Below are the code and all the weights of a small trained network. Each question names an input and a class and asks about switching units off, where a switched-off unit gives its printed mean instead of its output.

import numpy as np


def w(rows, s, z=0):
    codes = np.array(rows[::2]) - 128.0
    scale = np.full(codes.shape[1], s)
    scale[-1] = z or s
    return codes * scale


def f(y):
    return y / 2 * (1 + np.tanh(0.7978845608 * (y + 0.044715 * y**3)))


def log_softmax(a):
    a = a - a.max(-1, keepdims=True)
    return a - np.log(np.exp(a).sum(-1, keepdims=True))


def net(x, mask):
    res = np.array(x, float).reshape(1, 7) / 4 @ E
    y = f(res @ A[0][:, :-1].T + A[0][:, -1])
    res = res + np.where(mask, y, B[0][:, -1]) @ B[0][:, :-1]
    return log_softmax(res[-1] @ U[:, :-1].T + U[:, -1])


A, B = {}, {}
E = w([
[144,28,163,200,136,183],'x0',
[121,202,220,208,95,136],'x1',
[137,208,89,155,129,254],'x2',
[25,119,62,179,77,62],'x3',
[215,163,114,220,50,61],'x4',
[206,157,95,97,59,203],'x5',
[169,28,82,107,87,95],'x6',
],0.0057)
A[0] = w([
[189,93,133,151,171,74,93],'neuron 1',
[110,72,136,85,110,118,68],'neuron 2',
[159,49,193,63,122,148,156],'neuron 3',
[85,150,161,166,183,200,94],'neuron 4',
[197,173,67,141,131,107,185],'neuron 5',
[133,82,112,178,125,129,56],'neuron 6',
[51,160,154,159,175,92,239],'neuron 7',
[78,143,129,99,184,188,255],'neuron 8',
[67,195,83,116,155,146,100],'neuron 9',
[95,81,143,142,128,69,164],'neuron 10',
[75,146,38,150,132,159,213],'neuron 11',
[166,229,118,117,97,124,163],'neuron 12',
[103,104,81,29,128,109,247],'neuron 13',
[97,148,166,141,147,159,181],'neuron 14',
[79,247,133,70,83,191,170],'neuron 15',
[128,175,128,142,75,153,116],'neuron 16',
[121,64,78,151,161,91,116],'neuron 17',
[116,106,138,176,170,135,45],'neuron 18',
[188,126,141,140,114,170,27],'neuron 19',
],0.012,0.0038)
B[0] = w([
[119,103,206,87,138,202,160],'neuron 1',
[86,87,17,114,234,80,156],'neuron 2',
[185,39,93,179,147,108,207],'neuron 3',
[121,51,133,150,106,245,198],'neuron 4',
[183,214,85,8,108,111,196],'neuron 5',
[91,91,147,97,92,150,142],'neuron 6',
[127,49,44,185,141,73,246],'neuron 7',
[160,54,69,204,58,136,246],'neuron 8',
[49,88,67,131,56,179,191],'neuron 9',
[40,92,69,197,79,128,198],'neuron 10',
[86,182,81,180,72,94,210],'neuron 11',
[157,167,75,244,133,146,212],'neuron 12',
[162,129,75,136,118,42,254],'neuron 13',
[134,115,140,253,100,161,184],'neuron 14',
[83,126,57,240,71,191,246],'neuron 15',
[172,193,55,153,138,95,166],'neuron 16',
[59,23,166,111,146,125,184],'neuron 17',
[151,97,133,211,129,202,137],'neuron 18',
[87,109,187,151,120,57,148],'neuron 19',
],0.0062,0.0076)
U = w([
[118,111,139,183,115,215,220],'0',
[162,92,163,70,85,85,125],'1',
[179,92,105,106,255,115,1],'2',
[59,80,112,110,79,54,145],'3',
[139,192,228,37,178,120,1],'4',
[144,194,80,129,50,171,126],'5',
[202,193,110,161,183,98,202],'6',
[174,102,111,127,75,40,255],'7',
],0.0087,0.0038)

Each question gives the input, the list of numbers given to net, and the class t.
The units are the neurons (one row each of A and B). Each row of codes is followed by its name. A weight is (code - 128) times the scale printed after its matrix; where a second scale follows, it is the last column's (A, B and U).
mask holds one flag per neuron, in row order. A switched-off neuron (its flag False) gives its mean, the last column of its row in B, instead of its output. The means were averaged over made-up inputs and are rounded, as every weight is.
A unit's drop is (log p(t) with every unit on - log p(t) with that unit switched off) / (log p(t) with every unit on - log p(t) with every unit switched off).
The circuit of an input: a set's keep is (log p(t) with only the set's units on - log p(t) with every unit switched off) / (log p(t) with every unit on - log p(t) with every unit switched off). Starting from the 12 units with the biggest drops (on a tie, the unit counted first), units are removed one at a time, each time the one whose removal leaves the highest keep (on an exact tie, the one counted first), for as long as the keep stays at least 0.8.
circuit, biggest first: the units of the circuit, biggest drop first
unit that matters most: the unit with the biggest drop
top k neurons: the k neurons with the biggest drops, biggest first
drop of u: that unit's drop, to one decimal
input [2,4,-7,-3,6,-5,7], class 3: circuit, biggest first => [neuron 10; neuron 17]
input [4,5,-6,-7,-8,-1,3], class 2: circuit, biggest first => [neuron 3; neuron 15; neuron 2]
input [1,3,0,-6,2,1,-1], class 6: unit that matters most => neuron 9
input [1,-5,-8,-7,-8,2,3], class 2: top 2 neurons => [neuron 2; neuron 3]
input [-7,1,3,3,-5,-3,-8], class 0: circuit, biggest first => [neuron 4; neuron 15]
input [6,1,-8,-2,7,5,8], class 3: top 3 neurons => [neuron 10; neuron 17; neuron 6]
input [4,-8,0,-6,7,7,-1], class 1: top 2 neurons => [neuron 15; neuron 19]
input [3,1,0,-7,8,4,5], class 1: drop of neuron 1 => 0.2
input [-4,-4,0,-5,8,6,7], class 6: drop of neuron 15 => 0.1
input [6,-7,1,6,7,-1,3], class 3: drop of neuron 10 => 0.1
input [0,-4,-5,-4,0,-2,-1], class 2: drop of neuron 11 => 0.2
